Here is a tiny trained network, its code and every weight. The questions are about switching its units off for an input and a target symbol, where a switched-off unit gives its printed mean instead of its output.

import numpy as np


def w(rows, s, z=0):
    codes = np.array(rows[::2]) - 128.0
    scale = np.full(codes.shape[1], s)
    scale[-1] = z or s
    return codes * scale


def norm(h):
    return h / np.sqrt((h * h).mean(-1, keepdims=True) + 1e-5)


def f(y):
    return y / 2 * (1 + np.tanh(0.7978845608 * (y + 0.044715 * y**3)))


def softmax(a):
    e = np.exp(a - a.max(-1, keepdims=True))
    return e / e.sum(-1, keepdims=True)


def log_softmax(a):
    a = a - a.max(-1, keepdims=True)
    return a - np.log(np.exp(a).sum(-1, keepdims=True))


def net(x, mask):
    ids = ['Ξαβγεζθμπστφψω'.index(c) for c in x.split()]
    T = len(ids)
    res = E[ids] + P[:T]
    u = 0
    for l in range(2):
        r = norm(res)
        for j in range(2):
            rows = slice(2 * j, 2 * j + 2)
            q, k, v = (r @ M[l][rows].T for M in (Q, K, V))
            z = softmax(np.where(np.tri(T) > 0, q @ k.T / 2**0.5, -1e9)) @ v
            o = O[l][rows]
            res = res + np.where(mask[u + j], z, o[:, -1]) @ o[:, :-1]
        u += 2
        y = f(norm(res) @ A[l][:, :-1].T + A[l][:, -1])
        res = res + np.where(mask[u : u + 4], y, B[l][:, -1]) @ B[l][:, :-1]
        u += 4
    return log_softmax(norm(res)[-1] @ U[:, :-1].T + U[:, -1])


Q, K, V, O, A, B = {}, {}, {}, {}, {}, {}
E = w([
[107,93,89,148,46,171,137],'Ξ',
[85,29,148,105,113,113,142],'α',
[107,41,170,111,110,92,136],'β',
[130,49,132,124,118,124,171],'γ',
[7,141,83,158,145,136,91],'ε',
[55,145,94,175,169,114,141],'ζ',
[148,53,144,97,115,130,191],'θ',
[162,59,118,131,175,103,99],'μ',
[186,166,171,112,125,236,163],'π',
[157,120,67,144,150,138,140],'σ',
[160,84,138,75,184,90,199],'τ',
[74,117,207,134,90,170,32],'φ',
[91,156,173,68,32,152,110],'ψ',
[116,216,92,71,102,142,74],'ω',
],0.019)
P = w([
[182,98,153,164,2,68,195],'0',
[162,130,114,159,54,115,201],'1',
[140,118,97,131,88,143,193],'2',
[127,111,88,109,124,158,183],'3',
[133,101,89,68,157,182,173],'4',
[135,99,72,29,199,190,169],'5',
[104,58,63,20,190,191,130],'6',
],0.0076)
Q[0] = w([
[138,235,210,161,130,78,117],'0.h1',
[226,154,132,200,178,40,140],'0.h1',
[153,199,145,243,129,132,154],'0.h2',
[112,29,67,163,105,253,65],'0.h2',
],0.0076)
K[0] = w([
[142,112,122,218,2,66,169],'0.h1',
[136,130,161,223,91,89,119],'0.h1',
[170,155,188,202,74,87,166],'0.h2',
[123,109,69,91,186,196,156],'0.h2',
],0.0073)
V[0] = w([
[124,116,2,106,113,132,176],'0.h1',
[123,182,89,75,195,64,122],'0.h1',
[132,106,110,191,82,212,98],'0.h2',
[142,155,150,173,147,106,36],'0.h2',
],0.0084)
O[0] = w([
[194,130,104,72,91,4,79,210],'0.h1',
[132,236,194,147,107,107,151,30],'0.h1',
[170,1,69,71,148,51,48,231],'0.h2',
[48,209,79,153,105,231,139,2],'0.h2',
],0.0091,0.0042)
A[0] = w([
[82,128,175,119,196,160,127,201],'0.n1',
[118,49,156,92,168,81,255,112],'0.n2',
[125,132,184,113,138,150,105,105],'0.n3',
[99,139,83,167,83,112,85,254],'0.n4',
],0.0083,0.005)
B[0] = w([
[224,118,118,194,100,61,24,153],'0.n1',
[157,145,251,151,75,146,112,254],'0.n2',
[55,145,121,106,118,78,71,126],'0.n3',
[177,162,148,139,107,60,126,243],'0.n4',
],0.012,0.005)
Q[1] = w([
[251,80,177,125,83,45,3],'1.h1',
[53,115,159,154,206,146,82],'1.h1',
[21,165,95,163,192,179,165],'1.h2',
[162,150,110,160,218,155,182],'1.h2',
],0.011)
K[1] = w([
[129,142,143,54,139,136,81],'1.h1',
[147,143,93,147,87,154,154],'1.h1',
[116,101,129,150,60,122,187],'1.h2',
[69,98,129,115,5,127,121],'1.h2',
],0.014)
V[1] = w([
[173,160,120,193,210,140,154],'1.h1',
[139,131,115,33,70,139,238],'1.h1',
[249,95,141,138,132,146,140],'1.h2',
[151,169,89,31,58,228,91],'1.h2',
],0.012)
O[1] = w([
[203,165,203,84,173,144,86,7],'1.h1',
[110,184,116,70,66,150,254,123],'1.h1',
[237,125,63,158,141,190,175,215],'1.h2',
[178,129,126,94,45,184,64,128],'1.h2',
],0.014,0.012)
A[1] = w([
[55,253,33,112,107,161,85,166],'1.n1',
[143,192,127,125,102,139,168,175],'1.n2',
[254,109,65,210,82,130,172,252],'1.n3',
[20,78,96,80,91,215,183,35],'1.n4',
],0.0079,0.0037)
B[1] = w([
[103,123,133,188,71,112,52,140],'1.n1',
[101,219,81,122,166,57,74,142],'1.n2',
[89,215,141,146,133,117,30,248],'1.n3',
[149,168,28,246,182,137,137,137],'1.n4',
],0.013,0.015)
U = w([
[196,37,37,2,114,83,154,156],'Ξ',
[144,109,145,138,97,131,166,101],'α',
[129,128,164,161,95,135,155,84],'β',
[186,107,137,122,104,94,162,61],'γ',
[53,123,131,56,150,55,139,168],'ε',
[88,161,150,121,179,82,158,182],'ζ',
[183,100,143,89,103,102,176,167],'θ',
[140,215,132,204,188,169,124,51],'μ',
[183,144,102,95,139,225,135,132],'π',
[215,144,73,51,164,41,121,42],'σ',
[142,174,189,92,158,109,147,254],'τ',
[84,88,122,159,140,185,67,194],'φ',
[63,142,56,154,87,214,191,91],'ψ',
[65,204,161,60,59,122,89,177],'ω',
],0.0095,0.0036)

Each question gives the input, a string of symbols that net reads in full, and the target symbol t.
The units are the heads (2 rows each of Q, K, V and O) and the neurons (one row each of A and B). Each row of codes is followed by its name. A weight is (code - 128) times the scale printed after its matrix; where a second scale follows, it is the last column's (O, A, B and U).
mask holds one flag per unit, layer by layer, with each layer's heads first. A switched-off unit (its flag False) gives its mean, the last column of its rows in O or B, instead of its output. The means were averaged over made-up inputs and are rounded, as every weight is.
A unit's drop is (log p(t) with every unit on - log p(t) with that unit switched off) / (log p(t) with every unit on - log p(t) with every unit switched off).
The circuit of an input: a set's keep is (log p(t) with only the set's units on - log p(t) with every unit switched off) / (log p(t) with every unit on - log p(t) with every unit switched off). Starting from all 12 units, units are removed one at a time, each time the one whose removal leaves the highest keep (on an exact tie, the one counted first), for as long as the keep stays at least 0.8.
circuit, biggest first: the units of the circuit, biggest drop first
k most important neurons: the k neurons with the biggest drops, biggest first
which heads matter: for each layer, one digit per head in row order, 1 if its drop is at least 0.15 and else 0, layers parted by /
drop when u is switched off: that unit's drop, to one decimal
input π Ξ φ π, target φ: circuit, biggest first	[1.h1]
input α μ β Ξ μ β, target μ: circuit, biggest first	[1.h2; 1.n3; 0.h2]
input φ φ φ ζ, target φ: circuit, biggest first	[0.h1; 1.h1; 0.h2]
input τ ω σ Ξ φ β, target φ: circuit, biggest first	[1.h1; 0.h1]
input φ ω ω ζ φ γ ε, target ε: circuit, biggest first	[1.h2; 0.h1]
input φ ψ β, target ψ: which heads matter	10 / 10
input Ξ σ π α ω ζ μ, target ω: 2 most important neurons	[0.n2; 1.n3]
input θ φ μ, target φ: circuit, biggest first	[1.h1; 0.h1]
input α ω θ, target ω: 2 most important neurons	[0.n2; 1.n2]
input π ε Ξ σ, target σ: which heads matter	11 / 10
input Ξ ζ ε Ξ β ω ε, target ω: circuit, biggest first	[0.h1; 1.h2]
input φ φ ω φ σ ω ζ, target ω: which heads matter	00 / 01
input Ξ φ φ φ φ τ, target φ: which heads matter	00 / 00
input Ξ φ μ α Ξ Ξ, target Ξ: circuit, biggest first	[0.h2]
input Ξ α ζ Ξ Ξ Ξ, target Ξ: which heads matter	11 / 00
input φ π φ σ, target φ: which heads matter	00 / 10
input τ Ξ ψ μ, target ψ: which heads matter	00 / 10
input ψ ω γ, target ω: 2 most important neurons	[0.n2; 1.n2]
input θ π ω α Ξ, target ω: drop when 0.n2 is switched off	0.2
input σ π τ θ Ξ ε ψ, target ψ: circuit, biggest first	[1.h1]
input α Ξ α θ μ, target μ: drop when 0.h1 is switched off	0.0
input Ξ ζ ε, target ε: drop when 1.h2 is switched off	0.7
input τ Ξ ψ φ, target ψ: circuit, biggest first	[1.h1; 0.h1]
input φ φ α ω ε Ξ, target ω: drop when 0.h1 is switched off	1.1
